In the rows, 128 means zero.
Each row is followed by its class; each block has classes of its own.
[115 139 113  97 116 142 144 156 112  97  99 123 137 117 118 109 114 128
 100 134 110 136 111 128 125 180 133 144 119 123 137 125 118]
Q318
[ 91 152 123  85 130 167 151 227 176 171 162 203 134 153 162  90  96 105
 155  68 132 167 134 129 113  43 252 110 129 140  60  52 163]
Q318
[ 95 152 114 148 108 133 139 151 106 109 123 127 154 133 123 146 108 111
 140 130 123 160 120  99  97 127 162 130 149 109 101  97 160]
Q370
[ 95 104 129 176 138 127 114  96 123 136 161  73 100 137 140 138 153 134
 162 137 140 102 164 119 100  90 117 119 133 155 103 138 172]
Q858
[125 161 139 160 116 163 133 155 138 185 179 223 133 146 141  90  86 102
 128  91 168 194 136  99 112  56 203 149 141 131  87  55 168]
Q510
[ 94 106 141 202 130 136 108  74 112 132 173  84 103 130 142 129 155 125
 151 134 153 113 162 108  84  92 119 138 139 147 116 124 178]
Q858
[ 79  76 110 147 181  95 156 179 182 123 137  63 124 140 146 126 118 125
 170 129  95  91 188 191 150  83 155  76  99 164 120 178 153]
Q302
[146  96  96 116 145  99 141 136 141  94  76  86  95 126 111 138 153 129
 114 134  91  87 124 156 134 143  96 122 107 151 166 193 113]
Q530
[117 130 133 161 114 138 116  89  98 137 135 105 106 137 137 150 128 122
 131 126 144 126 130  96 102 127  99 117 140 129 102 116 149]
Q510
[111 116  89 118 152 110 157 178 169 113 105 107 115 139 140 137 121 121
 147 112  90 107 149 160 136  98 179 109 115 162 115 150 151]
Q530
[115 136 132 115 135 124 133 145 137 150 144 163 120 141 148 114 138 112
 147 118 136 123 143 127 116  99 183 134 135 130  96  99 147]
Q298
[ 64 136 112 116  95 122 167 225 131 150 138 140 178 169 105 131  54 148
 148 138 128 164 152 121 140  92 158  86 142 106  91  88 171]
Q302
[120 147 122 158  66 141 105  52  67 119 107  95 135 120 110 152 135 122
 116 142 167 126  97  76  85 159  66 157 156 113 128 138 162]
Q530
[142 112 145 159 122 130  88  11 103 117 125  92  85 115 165 127 188  77
 113 120 158 108  98  96 110 160  81 158 130 129 137 140  93]
Q717
[113 169 129 136  70 160 128 145  87 146 142 170 143 134  98 127  86 155
 115 113 161 158 109  74 108 124  95 142 156  98 113  71 146]
Q858
[112 112 132 170 135 117 136  89 127 140 135  99 113 140 161 152 133 116
 146 105 141 106 133 110 116  92 124 125 134 140 100 130 122]
Q717
[126 158 154 119  97 168 113  73 109 133 149 147 136  99 129 111 136  99
 117 110 161 148  78  98 116 151 132 155 141 120 117 107 152]
Q366
[117 116 112 131 171 121 129 168 153 104 127 113 131 117 150 136 139 113
 160 107  96 119 135 154 126 101 181 100 123 140 116 137 137]
Q370
[125 135 134 138 105 146 124 115  92 115 133 118 107 111 113 110 139 131
  96 134 134 124 115 113 124 171  87 150 134 113 155 110 130]
Q858
[113 144 124 114 112 153 120  99 136 138 132 169 118 115 146 131 128  84
 111 106 142 155  98 107 131 151 151 142 130 118 104  84  83]
Q717
[128 106 119 105 174 117 125  99 147 107 116 103  91 107 150 130 186  97
 140 128  99  80 144 162 132 146 155 114 108 146 126 157 105]
Q298
[125  97  95 118 123 103 164 177 122  97  81  79 115 132  85 144 125 160
 101 146  98 101 125 156 138 161  73  98 114 134 162 177 119]
Q530
[ 94 115 121 148 127 110 135 113 114 121 133  86 126 133 132 143 135 126
 154 144 126  97 157 131  90 116 122 109 133 139 101 152 148]
Q298
[106 141 113 103  97 156 140 152 119 133 120 176 133 116 118 129 101 100
  96 115 122 166  86 119 137 170 133 120 122 100 120  84  76]
Q717
[123 130 118 136 133 122 119 105 104  98 105  80 130 106 131 170 151 119
 139 137 109 103 112 120 109 156 114 119 137 119 126 149 131]
Q370
[137 126 139 139 126 136 112  99 118 114 129 120 116 112 134 110 145 126
 107 113 142 124  96 124 121 148 120 155 117 138 150 142 150]
Q366
[150  66 152 189 184  87  98  21 137  73 140  15  70 116 181 165 217 109
 175 141 130  40 135 147  89 134 103 148 113 177 133 226 133]
Q318
[106  94 106  95 165 102 144 186 168 115 107 103 121 127 132 132 128 130
 131 138  88 101 144 181 176 152 152  96  98 136 146 160 114]
Q302
[103 136 118 125 128 148 137 163 137 135 138 142 119 130 144 120  98 115
 130 107 121 150 137 133 129 124 166  98 125 137  92 103 138]
Q510
[146 114 131 149 128 128 115  76 103 106 120  88  96 101 119 147 157 143
 110 139 121  77 116 123 125 157  51 149 127 130 169 164 108]
Q858
[ 82 107 114 164 120 127 146 138  97 115 118  81 124 134 106 158 107 139
 126 161 109 131 135 125 121 188  86  92 129 124 107 142 140]
Q510
[ 72 102 106 118 145 122 164 202 142 130 137  83 106 142 119 130 123 143
 154 135  90 103 158 156 128 123 132  74 124 141 110 132 155]
Q858
[105 143 116 108 112 134 145 185 130 133 125 158 153 140 115 103  87 121
 118 119 136 162 124 128 151 131 150 126 123 106 133  96 142]
Q302
[141 108 121 114 159 130 117  72 126  71 109  64  85  94 150 141 192  93
 121 135  94  81 104 149 129 201 109 147 109 147 138 170  90]
Q318
[147  88 135 141 191 111 114  91 156 102 128  65  70 114 175 113 191 110
 146 106 116  66 144 164 119 113 139 141  95 179 136 180 129]
Q318
[136 148 141 154 104 132 111  74  84 146 147 141 130 141 142 142 149 123
 138 119 172 113 119  78  90 100 110 153 162 110 104 100 152]
Q298
[ 89 139 120 104  97 141 149 138  94 118 114  97 139 121  91 128 109 143
 109 155 123 140  99 116 127 177  96 123 129 121 127 127 156]
Q366
[117 153 126 140 107 149 117 105 112 143 129 152 136 117 129 139  96 122
 120 131 135 145 126 102 117 139 128 142 143 127 101 108 135]
Q510
[118 106 123 157 131 122 141 134 147 145 128 135 127 141 140 142 106 138
 123 117 131 123 141 130 137  87 128 113 115 138 118 127 107]
Q717
[105 142 120 109 105 145 140 140 112 108 106 124 149 119 119 153  98 146
 127 135 123 124 110 115 117 163 116 129 128 118 110 120 130]
Q318
[133 143 107 111  84 132 107  63  86  86  91  96 104 103 106 142 168  88
  87 164 122 126  82 108 119 243  78 177 138 119 146 143 108]
Q530
[128 137 123 151 143 115 126 124 126 119 111 107 121 114 141 156 130 126
 150 123 118 109 127 127 122 123 142 145 125 137 112 139 149]
Q370
[159  52 140 169 206  88 113  78 169 100 127  54  59 127 171 138 212 119
 148 138 103  47 157 172 124 114 130 138  84 185 150 205 127]
Q318
[149 140 131 156 115 143 123  84  91 125 121 134 118 114 108 114 123 108
  94 142 129 145 120 108 128 164  97 152 125 121 142 126 126]
Q510
[148  88 130 146 159 109 101  68 152 117 133  82  72 135 162 123 210  79
 152 123 127  89 140 140 114  88 151 128 119 167 131 166 151]
Q530
[143 121 139 173 127 138  95  21 101 110 132 110  92 110 159 122 174  74
 101 114 152 124  99 100 113 158  96 171 126 127 146 121  94]
Q717
[113 168 122  96  95 156 144 172 120 160 143 211 152 133 111 100  94 111
 125 111 143 163 122 109 114  99 158 123 142 101  94  66 136]
Q298
[140 155 116 108  76 115 145  97  50  96  76 114 145 113  70 165 120 157
  79 178 121 110 105  95 111 209  43 146 141  86 160 135  96]
Q298
[120 140 116 122 127 122 126 140 161 146 133 131 133 132 149 134 105 127
 136 104 140 120 144 135 145  91 153 137 122 143 109 129 130]
Q302
[120 135 113 131  91 128 138 130 105 120 103 117 129 140 106 136 121 127
 125 124 140 134 109 101 114 135 100 126 143 120 116 130 151]
Q530
[135 151 123 119 101 140 114 115 115 129 120 146 135 117 116 109 114 115
  97 123 156 151 114 117 145 145 122 158 115 113 150 114 121]
Q302
[ 86 107 133 158 137 122 143 152 147 138 155 107 141 151 144 127 116 133
 166 140 128 121 160 131  95  88 165 121 133 152  85 132 181]
Q318
[148 147 146 125 112 152 100  29 103 115 128 111  97  94 134 122 178  86
 104 120 144 120  72 100 122 181 101 184 129 134 135 135 128]
Q366
[150  70 132 125 193  81 140 137 171 108 113  51  87 133 152 153 169 161
 157 120  84  44 142 181 154  97 122  84  93 177 143 208 146]
Q366
[158 123 144 176 141 121  85  48 101 112 123 104 110 110 149 133 185  99
 133 133 147 114 109 102 106 132 124 176 134 129 144 145 144]
Q370
[102 159 125 125  82 153 106 106 114 140 133 150 142 127 143 150 103 109
 120 115 164 142 100  95 122 134 117 155 144 102 116  92 136]
Q302
[136 132 126 104 128 125 111  70 100 104 115 105 118 100 129 133 172 109
 120 152 127  98 120 128 122 180 117 137 128 121 134 146 108]
Q298
[120 141 126 123 115 155 135 149 130 146 145 159 123 109 115 113 110 138
 116 110 130 128 134 127 124  97 131 134 130 128 135 107 127]
Q858
[ 85 192 113  96  69 177 167 205  98 153 147 193 178 143 107 109  56 127
 117 110 145 194 100  86 104 120 173 142 158  96  75  35 161]
Q318
[143 125 123 156 145 113 129 135 116  93 104 108 127 112 115 126 131 128
 125 131 120 125 125 135 120 144 120 136 111 126 155 148 142]
Q370
[100 157 126 134  69 154 126 118  72 122 137 116 129 117  91 123 111 133
 106 153 150 153 117  95  99 169  98 137 135 106 127 101 151]
Q858
[117 125 120 132 134 109 140 170 160 157 150 125 130 161 154 125 109 134
 145 101 142 119 160 136 135  47 164 116 128 142 111 118 157]
Q302
[119 125 103 113 131 114 153 183 159 130 113 148 125 155 129 131 112 131
 140 115 119 129 138 133 131  80 170 124 133 144 118 121 156]
Q530
[131  95 109 101 193 100 127 116 172 108 121 102  93 119 159 135 189 103
 152 129  84  71 151 171 146 137 161 116 115 159 115 168  96]
Q298

A new block, with new classes.
[114 168 138 137 109 168 111 128 137 128 113  96 142 148 145 141 124 115
  79  98 134 134  80 106  82 116 144 146 140 146 137 130 114]
Q290
[104 114 133 102 113 111 140 100 113 158 107 117 156  97 118 106  83 128
 113 102 127 109 137 125 126 137 120 147  99 106 113 151 128]
Q265
[144 121 110  91 114  90 162 121 118 151  92 137 126 133 106  97 150 105
 133 126 118 103 147 123 137 116 115 129 144 120 162 132 126]
Q353
[167 148 121 104 124 150 154 113 103 156 119 123 117 128 121 118 123 116
 120 131 131 128 144 121 156 106 151 123 128 134 159 117 117]
Q265
[130 144 104  82 105  97 168 113 117 136  85 131 118 116 133 112 162  95
 111  83 115  99 127 110 107 138 123 107 114  88 167 144 137]
Q290
[117 135 164 148 126 154  92  69 121 199 132 108 134 126 130 122 145 112
 104 124  99 126 131  95  96 128 106 120 118 125 165 139 133]
Q646
[119 118 143 152 121 138 148  98 151  91 152 130 123  96 132 129  98 109
 163 161 121 100 146 129 127 129 135 113 143 154 135  96 128]
Q174
[113 132 111 130 140 157 113 132  75 153  52 123 138  79 145 151 146  84
  83  96 154 126 154 131 154 141 118 118 127 128 181 141 149]
Q265
[116 129 125  91 121 148 118 100  95 155  97 125 134 144 123  78 141 126
  88 110 142 110 108  92 132 138  69 125 148 117 138 128 141]
Q174
[110 125 105  90 101 103 148 136 158 143  91 116 126 146 133 120 126 136
 164 126  89  91 112 121  81 150  53 119 116 117 133 134 159]
Q256
[ 93 111 127 135 139 106 133 111 149 113 148 135  78 117 138 114 129 128
 140 146 102 125 158 128 116 146 106 112 137 146 129 102 132]
Q265
[122 166  70  97 139 128 171 154 101 145 116 129 156 158 106  82 187 164
 106  75 141 126 137  92 127 148 103  68 132  85 106 167  95]
Q353
[109 121 110 148 169 153  83 129 147 194 121 122  96 151 120 110 178 178
 109 153 122 133 120  90 103 175  44 121 133 111 148 133 132]
Q265
[105  99 107 101  99 127 171  93  68 142 118 139  94  57 134  59 140 173
 155 132 117 143 170 137 169 159 109  65 142  79 181 143 149]
Q825
[111 107 121 125 129 128 180 174 130 128 114 125 101 156 172 134 147 165
 123 153 131 101 119 102 137 146  78 132 132 133  93 127 158]
Q174
[ 85 113 102  95 116 141 153 141 161 129 179 143  80 127 131  89 116 207
 164 183 103 135 148 140 124 153  77  41 171 124 139 107 106]
Q493
[119 165 124 157  99  97 149 125  68 107 122  92 153 158 132 166 114 142
  90 136 120 114 108 122 153 144  93 252 150 117  79 109 115]
Q646
[ 86 155  96 107 120 110  95 148 153 112 118 129 120 167  97 127 150 170
  89 161 117 102 167 145  98 110  64  54 162 133  99 117 130]
Q353
[119 112 141 146 113 133 112 141 116 147 121 111 122 110 110 148 144  91
 111 112 119 165 150 176 128  95 128 120  99 109 121 129 164]
Q493
[102 147 164 159 101 164 110 142  98 121  93 114 149 115 153 141 117 139
  99 135 125 124 122 114 137 150 122 145 138 139 135 140 140]
Q2
[133 137 143 160  97 150 141 131 118 151 101  85 115 141 129 113 154 144
 128 105 113 157  80  97 103 130 122 213 152 129 124 146 135]
Q849
[101 130 128 130 134 117 141 131  55 167 125 118 124 131 164 118 140 113
 105 141 101 136 155 151 165 141  81 109 125 135 131 121 152]
Q646
[128 122 146 130  74 141 146 124 132 166  54 115 118 100 146 174 119  76
 136 125 114 106 116 119 109 118 131 190 149 143 208 141 132]
Q493
[115 108 117 130 111 155 146  92 153 114 156 111  87 119 150 106 133 207
 123 156 117 127 115 120 124 180 110 104 173 117 149  96 125]
Q825
[116 124  83  91 137 147 134 175 140 111  89 163 121 119 143 143 174 123
  98  96 153 120 129 116 128 143 114  85 113 124 170 138 151]
Q825
[ 91 135 136  87  93 102 139 127 136 190  85 116 113 118 150 127 163 151
  56 131 116  95 147 106 112 153 109 135 136 108 165 133 117]
Q353
[121 108 114 149 158 139  68 101 128 139 141 144  90 150 117 110 163 110
 118 139 138 158 108 133 110 116 112 111 151 151 125 134 141]
Q174
[ 61 106 105  97 112  99 185 201 131 158  72 160 122 107 159 135 159 122
 101 159  98 112 148 111 122 153  67 106 133 136 142 144 152]
Q646
[113 125 110  99 124 103 110 132 158  86 174 121  73 159 148 139 129 188
 147 145 114 119 128 146 110 142  85 104 123 124  98  95 155]
Q256
[ 99  97 142 155 123 146 115 103 152 137 118 109  83 111 128 111 134 146
 125  98 134 130 142  91 100 119  99 145 150 126 165 138 137]
Q825
[102 141 134 114 133 123  98 118 173 138 163 132 114 141 120 116 147 156
 158 159  89 113 121 103  85 175  61 103 116 120 144  98 137]
Q256
[112 129  98 110 127 148 178 208 158 146 105 128 125 125 176 154 134 108
 141 119 119 147 113 137 108 130 145  94 111 169 141 142 131]
Q256
[146 120 111  85 141 113 135 156 151 130  96 184 140 145 135 157 143  98
 122 116 129 114 100 108  89  97 174 130 122 156 128 173 125]
Q130
[150  99 109  88 137 145 137 133 137 116  76 115 126 156 148 138 135 174
  96 117 147  78 111 108 119 127  73 131 160 112 131 121 164]
Q130
[ 82 103 136  93 138 194 124 154 109 167 119 119  99  99 187 116 127 149
 107  73 160 142 152 117 144 128 105  49 128 130 185 148 141]
Q493
[137 147 142 107  97 150 140 104 127 122 130 135 174 144  98  92 121 161
 125 144 107 126  76  85  97 130 130 169 150 119 110 125 113]
Q130
[106 148 131 141 134 149  93 154 128 120 145 142 130 157 100 142 105 109
 154 186 109 137 147 155 129 103  81  92 168 172 133 101 122]
Q493
[154 163 123 122 154 159 162 128 125  95 177 137 125 170 161 118 130 133
 148 114 117 125 117 105 121 117 167 100 146 171 119 109  94]
Q130
[ 88 120 140 128 124 178  67 180 129 151  78 117 108 129 151 138 167 168
  92 112 148 146  97 104 101 128  73 145 131 137 147 158 182]
Q849
[ 81 174  67  70 103 108 161 187  75 138  72 136 147 128 142 114 120 141
  84  64 159 126 115 118 116 111 122 115 120 105 115 204  99]
Q290
[127 157 170 161 139 190 142 157 144 135 146  91 163 148 148 144 122 137
 118 124 116 135 115 102 113 137 136 112 135 161  99 121 125]
Q849
[140 104 106 131 149 117 112  92 107 167 135 132 104 141 127 120 173 130
 105 132 117 150 114 128 130 148 108 126 144 109 140 136 138]
Q646
[131 112 125 101 140 161 108 120 167 148 111 140 131 120 135 130 131 155
 105 160 125 105 122 121 100 133 113  93 156 137 169 115 129]
Q130
[127 105  88  75 132 153 120 130 146  96 101 147  91 106 140 120 193 107
 107  72 145 161 103 117 110 147 138  70 145 121 173 115 162]
Q256
[161 113 162 138  79 169 118  78 129 134  95 103 106 108 135 116 157 142
  86 112 120 149  96 114 119 137 176 139 145 103 160 133 154]
Q2
[113 136  94 153 120 139 128 171 136 138  74 122 148 109 130 140 149  89
 116 107 140 148  67 126  94 139 128 193 124 131 168 150 127]
Q290
[134 147 155 131 111 166  69  76 108 153 114 116 142 150 121 154 108 110
 135  96 134 115 104 103  99 108 122 146 146 134 155 160 121]
Q493
[178 141  93 108 117 139 137 115 135 158  99 137 152 141 100 134 149 101
 110 133 140 115  93 131 121 118 147 138 118 117 135 144 125]
Q174
[ 99 103 128 117 126 140 149 139 154 122 151 125 109 131 139 128 132 138
 113 120 117 150 127 135 115 144 127  85 155 129 107 118 121]
Q493
[158 115  97 111 117 114 141 111 150 150  96 126  82 120 100 121 159 114
 121 115 122 129 146 130 114  99 132 131 115 107 153 133 143]
Q265
[137 156 128 148 119 141  78 138 147 121 125 108 133 180  96 128 143 168
  93 133 120 125 118 130 104 122  88 127 117 111  91 132 140]
Q2
[170 145 121  91 100 171 108 131 146 156 107 136 130 115  87 122 145 116
  93 100 182 127 105  94 125  64 156 180  87 110 181 140 123]
Q174
[145 110 157 128 118 135 171 115  78 144  80  80 145 132 125 106 112  93
 113  72 150  91 161 102 159  79  85 153 104 102 109 136 175]
Q174
[134 170  88 117 138  86 185 154  83 121 128 136 110 170 159 132 157  90
 111 108 112 144 109 132 130 135 165 124 149 141  99 146  93]
Q290
[100  86 120 144 132  98 154 127 140 176  86 129 113 117 135 133 153  90
 114 144  92 124 136 119 106 142  87 140 155 136 150 140 140]
Q646
[104 133  86 110 138 119 117 154 143 140 157 108 115 128 132 120 128 173
 120  87 148 155 106 132 111 152 108 157 105 106 117 138 101]
Q256
[159 159  81  88 122 157 116 150 130 162  96 111 119 146 120 134 177 130
  95 113 135 147 105 133 121 131 105 112 124 110 170 116 135]
Q256
[123 102 105  85 165 137 130 135 157 151  93 103 107 145 151 144 160 140
  77  90 140 105 138 102 112 168  67  70 158 106 139 117 142]
Q256
[142  95 158 150 107 146 173 110 138 150 106  99 125 163 134 155 124 147
 135 131 111 127  87  78 104 140 126 168 192 120  93 153 124]
Q493
[100 107 146  83 109 110 139 136 124 103  96 148 109 143 160 100 159 125
  75  95 112 117 118 106 126 162 114  98 136 125 111 132 162]
Q2
[156 144  93 110 135 130 133 115 130 152 125 128 136 156 111 105 185 136
 107 109 132 131 101 113 121 152 137 124 139 110 148 132 104]
Q353
[155 155 147 135 117 162 144 117  93 148  93  90 154 145 169 154 115 115
  96  98 128 109 111 118 122 105 151 173 131 147 137 132 128]
Q130
[151 146  81  87 124 128 111 132 147 155  96 143 135 170 117 179 148 136
  88 131 136 110  86 129 108 156 117 136 166 116 137 147  94]
Q493
[151 145 112 104 113  76 177 147 132 108 130 140 120 156 119 103 132 115
 135  87 118 106 132 113 137 130 140 168 102 115 113 142 101]
Q2
[133 132 137 117 132 161 176 112 134 145 139 111 147 118 158 117 143 160
 136 123 119  93 157 106 131 158 138  36 127 116 146 128 127]
Q353
[ 94 125 108 117 117 141  88 155 156 152  92 103 113 154 141 168 125 169
  88 130 130 143 105 137  72 116 100 103 152 139  93 161 143]
Q256
[103 182  91  76  73  70 109 125  78 104 108 150  97 114  93 113 158 127
  68 122 134 147 123 138 126 110 132 175 140  88 141 130 108]
Q290
[ 84 138 139 117 111 124 155 120 112 130 125 129 148 106 141 143 128 137
  87 133 110 109 155 100 125 151 108 102 139 116 116 128 123]
Q646
[135 120 113 104 110 151 132 127 158  96 112 135 131 135 115 134 133 144
 107 101 145 120 111 112 108 115 136 116 133 122 131 132 145]
Q825
